Group and class of each row:
[ 17 -31   1 -25  13 -17   0 -22  11  25  25  21  10  -5   6  20   0 -30
  -8  -6 -21  -1  12  16   5 -25 -39  40  31 -11  -2  21 -10   3 -19  43
  -2  20  -5 -35   5  63   3 -14  21  29 -18   8  -8  -8   1  -9  12 -20
  16  -6  17  -9 -23 -32   3 -18] => vek selo
[-26 -16   7 -33   9 -21  -6   1  12  -8 -22 -35  35 -35  24  38 -24 -51
  60  17 -48  30  31 -32  17   6  26 -15  16 -19  -1  81  15  -8  -5  32
 -50 -31 -10  23 -11 -34  -4   2  46   0 -23 -30  12  35  13  16   2 -42
   3 -17  -3  15  20  26   4 -18] => mor likir
[ -6 -29  -5  22  25   0  30 -20  17   0  22 -31  32 -33 -20  74 -32   5
 -10   7  -4  26  -6   2 -22  23 -40  17  38  -5 -35  -7  -3   2 -11  30
   0   8   1 -29 -13  73 -26   3  12  33  11   5 -26 -63 -13 -10  35  22
  -6 -12   2 -13   3   4  46  20] => vek beb
[-19  -8 -37 -51   6 -12   0 -13 -40 -22   9 -30  12 -41  27  17 -30 -60
  28   8 -29  15   7  36 -16  17   0  70   1  18 -15  47   9   2  -7   8
 -32 -31  10  33 -16 -13  -7  23 -28  10 -28 -12  29  38 -12  30  -8 -31
   3 -28   4   2   6  36  19 -28] => mor gez
[-10 -27  -8 -31  16 -21  -9  -8 -14 -10  14 -15  44 -28   5 -13 -14 -45
  35  18  -9  18  29 -21   2  18   8  25  11  -8   4  48  40   6 -16  13
  -5 -35 -19  14 -12  18  -9  -1  22  -7 -33 -45  25  36  36  39  -7 -13
  15 -32   0  -4  -3  -8  13 -14] => mor gez
[-36 -35  -5 -17  11 -12  12  -3   5   3 -18 -27  56  -1   1  31 -22 -29
  52  27 -55   8  31 -19  32   7 -18  16   4  -4  15  41  16  -6  24  -4
 -45  -7 -17  11  28  -1 -16  -7   2  -4 -29   1  13  70  29  21  -1 -25
   0 -24 -13  13  19  14  18   1] => mor gez
[-11 -12  -6 -35   7   4 -17  -6 -12   1 -34 -19  27 -22  21  37 -29 -62
  10  14 -11   7  20 -13 -12   8  -3  39   5   2  -1  48  -3 -17 -19  33
 -36  -4   2   8 -20 -38  -6   0 -13 -23 -46 -32  11  26  23  27 -12 -13
 -11 -34  11  -5  20  35  21 -14] => mor likir
[-41 -16 -11 -16  -3  -9 -22   8 -18 -34   1 -37  12 -62   8  57 -21 -48
  45  21 -30  20  12 -47   2  21  20  25   8 -13 -23  35  -2 -29  16  21
  -3 -28   1  28  -3 -44  -2  -2 -16 -30 -30 -15  19  32  -9  58  12 -17
   6 -33   4  -1  -4  51  20   0] => mor gez
[ -1 -47   0 -24  12  -6 -12   1 -34 -10  -5 -25  50 -50  32  37 -23 -52
  22  31 -16   0  10 -24 -10   9 -27  26  17  -7  -8  52  -2 -27 -10  22
 -27 -17  -9 -29  31   7   2  13 -32 -15 -42 -20  15  33  32  20 -12 -28
  19 -22  -2 -11   6  21  33 -22] => mor gez
[ 10 -39  -2 -20  15   2   2 -29  19  31  12  12  10 -14  18  30 -25 -40
   1  -3  -8   4  17  21  21   1 -65  26  29 -10  -5  13  -4  30 -10  18
 -40  13 -10 -29   6  46  15 -12  25  18 -26   9  -5 -10  28  -6  26  -4
  17   0   5 -12  24 -23 -36   3] => vek selo
[  0  -2  -8 -20  30   1  23  -4  34   6   7  -1  21   2  11  30 -17   9
   4  -5 -13  23   6  16  -4  -5 -17  14 -18 -25 -28  25 -16   6  -4  26
 -43  -4   3 -37 -11  50 -15  12   2  19  16  14 -11  -7  -7 -15  29   3
   8  -4   3 -14  18 -16   3  -8] => vek beb
[-36 -45 -12 -10   2  -7 -18   5 -14  -7 -19 -42  34 -51  13  49 -32 -47
  25  37 -35  20  29 -17 -25  49   8  29  29  -9 -19  28  -5 -20   8  30
 -25 -15   3  17  33 -40   1  11  -4   0 -28 -27  12  28  13  32   9   5
  -2 -13  -7  18   6  53  30  12] => mor likir
[ -2 -24  -5 -17  42   4  19 -19  -8  27 -21  -8 -11  -6 -23  47 -31 -34
   1 -18 -21  -1  10  12 -13  47 -34  29  15 -12 -21   2 -15  17   2  37
  -7   3   3 -27  -5  10 -16  -7  15  22 -16  -1   5 -28  -4   9  31  19
   4  -6  -4  -5  16  -5  -2  20] => vek beb
[-23 -18 -17 -12  10  -2 -13   2 -26  -3  -9 -28   2 -21  16  16 -23 -42
  30  24 -20  23  27 -15   3  21   4  26  -5  11   8  37   9  -9   2  19
 -19 -26 -16   8  45 -16   0  18 -22  -5 -30 -21  12  43  19  30   3 -33
  14 -20  13  12   7  33  32 -26] => mor likir
[ -2 -15 -16   1  15  13  27 -11   4   2   9 -21  10 -36  13  59 -29 -40
   5  -4  11  18  11 -12 -32  23  -4  21  22 -12 -43   9  -4  -5   0  38
 -22   5  -2  -2  -4 -10  -4  11   6  21 -12 -16  -5 -34 -34  -8  19   2
  -7   6  14  14   9  19   1   9] => vek beb
